Here is a tiny trained network, its code and every weight. The questions are about switching its units off for an input and a class, where a switched-off unit gives its printed mean instead of its output.

import numpy as np


def w(rows, s, z=0):
    codes = np.array(rows[::2]) - 128.0
    scale = np.full(codes.shape[1], s)
    scale[-1] = z or s
    return codes * scale


def f(y):
    return y / 2 * (1 + np.tanh(0.7978845608 * (y + 0.044715 * y**3)))


def log_softmax(a):
    a = a - a.max(-1, keepdims=True)
    return a - np.log(np.exp(a).sum(-1, keepdims=True))


def net(x, mask):
    res = np.array(x, float).reshape(1, 3) / 4 @ E
    y = f(res @ A[0][:, :-1].T + A[0][:, -1])
    res = res + np.where(mask, y, B[0][:, -1]) @ B[0][:, :-1]
    return log_softmax(res[-1] @ U[:, :-1].T + U[:, -1])


A, B = {}, {}
E = w([
[54,111,187,8],'x0',
[83,113,198,252],'x1',
[178,201,199,107],'x2',
],0.015)
A[0] = w([
[165,253,194,120,184],'n0',
[138,173,184,156,124],'n1',
[111,132,150,152,137],'n2',
[98,116,156,174,175],'n3',
[108,179,186,154,107],'n4',
[95,76,158,66,170],'n5',
[68,113,185,175,172],'n6',
[150,129,83,216,234],'n7',
[90,49,65,133,252],'n8',
[47,130,198,133,97],'n9',
[100,72,133,171,109],'n10',
[125,153,156,68,123],'n11',
[139,107,168,205,128],'n12',
[207,179,49,143,223],'n13',
[185,191,127,168,144],'n14',
],0.019,0.011)
B[0] = w([
[207,119,216,19,239],'n0',
[186,112,190,135,190],'n1',
[163,124,156,199,159],'n2',
[100,153,155,247,191],'n3',
[173,129,217,128,184],'n4',
[3,174,127,77,213],'n5',
[83,87,186,209,210],'n6',
[189,162,107,210,253],'n7',
[58,152,3,177,229],'n8',
[81,11,172,130,191],'n9',
[84,129,158,205,170],'n10',
[112,178,148,54,183],'n11',
[171,212,160,226,211],'n12',
[195,25,69,94,242],'n13',
[196,136,120,114,211],'n14',
],0.012,0.025)
U = w([
[136,79,9,148,254],'0',
[129,179,109,209,112],'1',
[209,87,113,88,192],'2',
[193,178,189,155,17],'3',
[38,174,62,93,162],'4',
[33,56,146,180,72],'5',
[113,195,174,48,175],'6',
[109,56,232,120,80],'7',
],0.013,0.0044)

Each question gives the input, the list of numbers given to net, and the class t.
The units are the neurons (one row each of A and B). Each row of codes is followed by its name. A weight is (code - 128) times the scale printed after its matrix; where a second scale follows, it is the last column's (A, B and U).
mask holds one flag per neuron, in row order. A switched-off neuron (its flag False) gives its mean, the last column of its row in B, instead of its output. The means were averaged over made-up inputs and are rounded, as every weight is.
A unit's drop is (log p(t) with every unit on - log p(t) with that unit switched off) / (log p(t) with every unit on - log p(t) with every unit switched off).
The circuit of an input: a set's keep is (log p(t) with only the set's units on - log p(t) with every unit switched off) / (log p(t) with every unit on - log p(t) with every unit switched off). Starting from the 12 units with the biggest drops (on a tie, the unit counted first), units are removed one at a time, each time the one whose removal leaves the highest keep (on an exact tie, the one counted first), for as long as the keep stays at least 0.8.
units of the circuit, in order: the units of the circuit, biggest drop first
most important unit: the unit with the biggest drop
top k neurons: the k neurons with the biggest drops, biggest first
drop when u is switched off: that unit's drop, to one decimal
input [-7,-7,1], class 2: most important unit : n8
input [0,7,-6], class 1: top 2 neurons : [n12 n7]
input [0,-8,0], class 0: units of the circuit, in order : [n0 n13]
input [1,1,4], class 7: top 2 neurons : [n7 n12]
input [5,-8,1], class 6: top 2 neurons : [n8 n11]
input [-8,8,1], class 3: top 4 neurons : [n8 n1 n4 n14]
input [-8,-2,0], class 0: top 2 neurons : [n0 n13]
input [1,4,-5], class 5: top 2 neurons : [n6 n9]
input [-5,0,1], class 2: top 2 neurons : [n13 n8]
input [-8,-3,-4], class 0: drop when n9 is switched off : 0.0
input [1,-2,-2], class 4: drop when n13 is switched off : 0.1
input [4,5,0], class 5: drop when n0 is switched off : 0.8
input [-1,1,-2], class 1: top 2 neurons : [n13 n9]
input [-6,-1,5], class 2: units of the circuit, in order : [n13]
